Here is a tiny trained network, its code and every weight. The questions are about switching its units off for an input and a class, where a switched-off unit gives its printed mean instead of its output.

import numpy as np


def w(rows, s, z=0):
    codes = np.array(rows[::2]) - 128.0
    scale = np.full(codes.shape[1], s)
    scale[-1] = z or s
    return codes * scale


def norm(h):
    return h / np.sqrt((h * h).mean(-1, keepdims=True) + 1e-5)


def f(y):
    return y / 2 * (1 + np.tanh(0.7978845608 * (y + 0.044715 * y**3)))


def log_softmax(a):
    a = a - a.max(-1, keepdims=True)
    return a - np.log(np.exp(a).sum(-1, keepdims=True))


def net(x, mask):
    res = np.array(x, float).reshape(1, 6) / 4 @ E
    u = 0
    for l in range(3):
        y = f(norm(res) @ A[l][:, :-1].T + A[l][:, -1])
        res = res + np.where(mask[u : u + 12], y, B[l][:, -1]) @ B[l][:, :-1]
        u += 12
    return log_softmax(norm(res)[-1] @ U[:, :-1].T + U[:, -1])


A, B = {}, {}
E = w([
[127,178,123,157],'x0',
[29,126,129,105],'x1',
[138,133,182,159],'x2',
[128,158,124,146],'x3',
[107,66,106,254],'x4',
[129,146,127,141],'x5',
],0.0089)
A[0] = w([
[109,78,129,104,171],'L0N1',
[158,186,103,132,129],'L0N2',
[202,93,83,141,102],'L0N3',
[119,127,116,163,104],'L0N4',
[124,61,113,154,4],'L0N5',
[115,153,199,162,157],'L0N6',
[54,140,121,123,97],'L0N7',
[59,116,157,151,94],'L0N8',
[115,140,4,119,111],'L0N9',
[106,80,142,109,108],'L0N10',
[144,156,166,155,149],'L0N11',
[110,110,214,141,120],'L0N12',
],0.018,0.0032)
B[0] = w([
[218,148,155,142,204],'L0N1',
[78,83,86,133,202],'L0N2',
[148,111,54,131,253],'L0N3',
[87,133,163,80,172],'L0N4',
[121,214,239,122,217],'L0N5',
[149,50,154,59,211],'L0N6',
[186,95,28,176,219],'L0N7',
[159,115,100,142,219],'L0N8',
[157,7,196,36,240],'L0N9',
[192,134,125,150,177],'L0N10',
[129,74,96,83,182],'L0N11',
[165,81,107,53,200],'L0N12',
],0.014,0.0046)
A[1] = w([
[100,153,117,152,7],'L1N1',
[79,66,107,67,148],'L1N2',
[79,82,169,128,148],'L1N3',
[87,92,164,106,98],'L1N4',
[73,102,178,215,232],'L1N5',
[85,182,62,127,75],'L1N6',
[192,204,156,77,170],'L1N7',
[113,59,173,232,222],'L1N8',
[118,227,90,44,78],'L1N9',
[6,41,109,128,101],'L1N10',
[98,132,128,122,133],'L1N11',
[209,166,80,165,206],'L1N12',
],0.012,0.0017)
B[1] = w([
[131,125,93,101,104],'L1N1',
[164,175,118,163,253],'L1N2',
[185,147,174,109,153],'L1N3',
[182,137,139,117,154],'L1N4',
[48,164,171,103,139],'L1N5',
[157,102,136,142,125],'L1N6',
[164,203,153,171,203],'L1N7',
[5,86,161,78,185],'L1N8',
[32,136,155,116,170],'L1N9',
[243,170,198,182,185],'L1N10',
[164,130,155,129,116],'L1N11',
[118,110,99,177,204],'L1N12',
],0.017,0.0062)
A[2] = w([
[170,178,144,226,80],'L2N1',
[196,166,7,255,135],'L2N2',
[61,110,203,160,95],'L2N3',
[140,157,159,163,93],'L2N4',
[74,160,87,180,34],'L2N5',
[128,252,91,44,66],'L2N6',
[177,103,214,45,253],'L2N7',
[156,169,125,209,139],'L2N8',
[81,197,213,187,166],'L2N9',
[157,187,160,200,105],'L2N10',
[21,122,160,51,109],'L2N11',
[55,146,108,165,44],'L2N12',
],0.0099,0.0022)
B[2] = w([
[153,118,187,179,170],'L2N1',
[38,61,153,171,246],'L2N2',
[115,170,184,138,152],'L2N3',
[153,153,144,154,140],'L2N4',
[143,132,86,107,128],'L2N5',
[48,93,186,116,164],'L2N6',
[174,251,40,141,254],'L2N7',
[139,97,183,170,163],'L2N8',
[128,192,142,204,183],'L2N9',
[177,150,163,184,165],'L2N10',
[135,169,183,162,160],'L2N11',
[193,130,119,117,129],'L2N12',
],0.016,0.0072)
U = w([
[44,236,238,95,88],'0',
[97,36,107,146,173],'1',
[200,140,87,4,34],'2',
[141,148,119,197,90],'3',
[126,130,152,162,249],'4',
[136,132,143,145,156],'5',
],0.011,0.0017)

Each question gives the input, the list of numbers given to net, and the class t.
The units are the neurons (one row each of A and B). Each row of codes is followed by its name. A weight is (code - 128) times the scale printed after its matrix; where a second scale follows, it is the last column's (A, B and U).
mask holds one flag per neuron, layer by layer. A switched-off neuron (its flag False) gives its mean, the last column of its row in B, instead of its output. The means were averaged over made-up inputs and are rounded, as every weight is.
A unit's drop is (log p(t) with every unit on - log p(t) with that unit switched off) / (log p(t) with every unit on - log p(t) with every unit switched off).
The circuit of an input: a set's keep is (log p(t) with only the set's units on - log p(t) with every unit switched off) / (log p(t) with every unit on - log p(t) with every unit switched off). Starting from the 12 units with the biggest drops (on a tie, the unit counted first), units are removed one at a time, each time the one whose removal leaves the highest keep (on an exact tie, the one counted first), for as long as the keep stays at least 0.8.
circuit, biggest first: the units of the circuit, biggest drop first
most important unit: the unit with the biggest drop
k most important neurons: the k neurons with the biggest drops, biggest first
top k neurons in layer l: the k neurons of layer l with the biggest drops, biggest first
input [0,6,3,-6,6,0], class 0: circuit, biggest first	L0N5
input [-4,-7,-5,6,8,-6], class 0: top 2 neurons in layer 0	L0N5, L0N7
input [7,-6,-5,7,8,-4], class 0: circuit, biggest first	L0N7, L1N8, L2N3
input [4,-6,-8,7,-1,0], class 2: top 2 neurons in layer 0	L0N9, L0N7
input [7,8,-4,6,-7,3], class 1: circuit, biggest first	L0N7, L0N5, L0N2, L2N7
input [6,0,-6,4,4,6], class 2: circuit, biggest first	L0N9, L2N2
input [5,-6,8,3,2,-4], class 2: top 2 neurons in layer 0	L0N6, L0N7
input [-1,-3,-7,0,-7,-2], class 0: 2 most important neurons	L0N6, L2N6
input [3,-6,7,1,6,1], class 2: 2 most important neurons	L0N6, L0N11
input [7,-7,5,5,5,-7], class 1: 2 most important neurons	L0N3, L0N9
input [-2,2,8,6,-7,-4], class 2: top 4 neurons in layer 0	L0N6, L0N5, L0N12, L0N11
input [3,6,4,-6,5,6], class 1: 4 most important neurons	L0N7, L0N8, L0N9, L0N12
input [8,-6,3,3,8,5], class 0: 2 most important neurons	L1N8, L0N7
input [-4,5,-6,-2,-3,-4], class 2: circuit, biggest first	L0N9
input [3,8,-4,2,-6,-6], class 1: 2 most important neurons	L0N7, L0N5
input [-2,-4,1,1,6,-3], class 0: 2 most important neurons	L0N5, L1N8
input [7,-4,-7,-7,8,-2], class 0: top 2 neurons in layer 1	L1N8, L1N5
input [-6,-6,6,-2,-7,4], class 0: top 2 neurons in layer 1	L1N7, L1N10
input [-4,-4,-2,1,4,-2], class 0: 2 most important neurons	L0N5, L0N7
input [-4,-8,-5,7,6,6], class 1: most important unit	L0N3
